Below are the code and all the weights of a small trained network. Each question names an input and a class and asks about switching units off, where a switched-off unit gives its printed mean instead of its output.

import numpy as np


def w(rows, s, z=0):
    codes = np.array(rows[::2]) - 128.0
    scale = np.full(codes.shape[1], s)
    scale[-1] = z or s
    return codes * scale


def f(y):
    return np.maximum(y, 0)


def log_softmax(a):
    a = a - a.max(-1, keepdims=True)
    return a - np.log(np.exp(a).sum(-1, keepdims=True))


def net(x, mask):
    res = np.array(x, float).reshape(1, 3) / 4 @ E
    y = f(res @ A[0][:, :-1].T + A[0][:, -1])
    res = res + np.where(mask, y, B[0][:, -1]) @ B[0][:, :-1]
    return log_softmax(res[-1] @ U[:, :-1].T + U[:, -1])


A, B = {}, {}
E = w([
[202,111,154,136,84,123,250],'x0',
[170,116,214,209,100,72,72],'x1',
[156,237,69,172,245,52,163],'x2',
],0.018)
A[0] = w([
[142,19,191,134,92,178,140,212],'neuron 0',
[103,155,38,59,125,206,170,254],'neuron 1',
[133,176,63,143,206,31,149,123],'neuron 2',
[222,104,169,134,126,133,238,108],'neuron 3',
[249,97,103,110,59,96,235,107],'neuron 4',
[154,108,228,244,135,80,70,203],'neuron 5',
[58,168,101,122,180,110,16,239],'neuron 6',
[166,237,135,158,190,85,209,106],'neuron 7',
[184,198,141,233,177,61,127,79],'neuron 8',
[71,139,72,83,94,232,197,200],'neuron 9',
[196,112,191,233,103,105,148,60],'neuron 10',
],0.013,0.0087)
B[0] = w([
[116,58,192,89,72,179,76,241],'neuron 0',
[67,51,66,49,179,154,232,233],'neuron 1',
[155,180,68,185,209,68,194,247],'neuron 2',
[179,220,118,216,105,253,160,225],'neuron 3',
[250,136,236,153,141,193,252,238],'neuron 4',
[129,94,204,159,48,57,23,247],'neuron 5',
[29,48,104,83,145,50,118,237],'neuron 6',
[139,227,84,174,198,128,154,252],'neuron 7',
[107,189,171,225,213,62,89,242],'neuron 8',
[117,114,115,43,129,143,198,227],'neuron 9',
[150,183,178,189,93,212,76,207],'neuron 10',
],0.012,0.03)
U = w([
[40,56,74,58,80,199,85,254],'0',
[97,162,48,105,234,67,148,130],'1',
[192,66,201,78,97,180,234,133],'2',
[171,226,63,145,213,186,210,43],'3',
[135,55,172,103,51,76,7,187],'4',
[88,161,197,195,190,11,85,24],'5',
[188,104,213,169,52,212,83,16],'6',
[189,221,157,236,175,146,79,26],'7',
],0.013,0.0086)

Each question gives the input, the list of numbers given to net, and the class t.
The units are the neurons (one row each of A and B). Each row of codes is followed by its name. A weight is (code - 128) times the scale printed after its matrix; where a second scale follows, it is the last column's (A, B and U).
mask holds one flag per neuron, in row order. A switched-off neuron (its flag False) gives its mean, the last column of its row in B, instead of its output. The means were averaged over made-up inputs and are rounded, as every weight is.
A unit's drop is (log p(t) with every unit on - log p(t) with that unit switched off) / (log p(t) with every unit on - log p(t) with every unit switched off).
The circuit of an input: a set's keep is (log p(t) with only the set's units on - log p(t) with every unit switched off) / (log p(t) with every unit on - log p(t) with every unit switched off). Starting from all 11 units, units are removed one at a time, each time the one whose removal leaves the highest keep (on an exact tie, the one counted first), for as long as the keep stays at least 0.8.
units of the circuit, in order: the units of the circuit, biggest drop first
top k neurons: the k neurons with the biggest drops, biggest first
drop of u: that unit's drop, to one decimal
input [-1,1,0], class 4: units of the circuit, in order => neuron 2; neuron 7; neuron 4
input [-1,-8,-7], class 0: units of the circuit, in order => neuron 4
input [-5,0,-2], class 0: top 2 neurons => neuron 5; neuron 8
input [2,-3,0], class 2: top 2 neurons => neuron 2; neuron 7
input [-2,6,0], class 4: top 3 neurons => neuron 2; neuron 7; neuron 5
input [-6,6,1], class 5: top 2 neurons => neuron 0; neuron 8
input [-4,-7,1], class 1: top 2 neurons => neuron 0; neuron 5
input [0,2,4], class 5: top 2 neurons => neuron 3; neuron 4
input [0,5,1], class 5: top 3 neurons => neuron 3; neuron 4; neuron 5
input [-4,8,1], class 5: top 2 neurons => neuron 8; neuron 0
input [7,7,0], class 6: top 2 neurons => neuron 2; neuron 5
input [-2,5,7], class 5: drop of neuron 2 => 0.0
input [0,6,-8], class 4: drop of neuron 3 => 0.3
input [3,1,6], class 7: units of the circuit, in order => neuron 1
input [-7,0,-5], class 0: drop of neuron 5 => 0.1
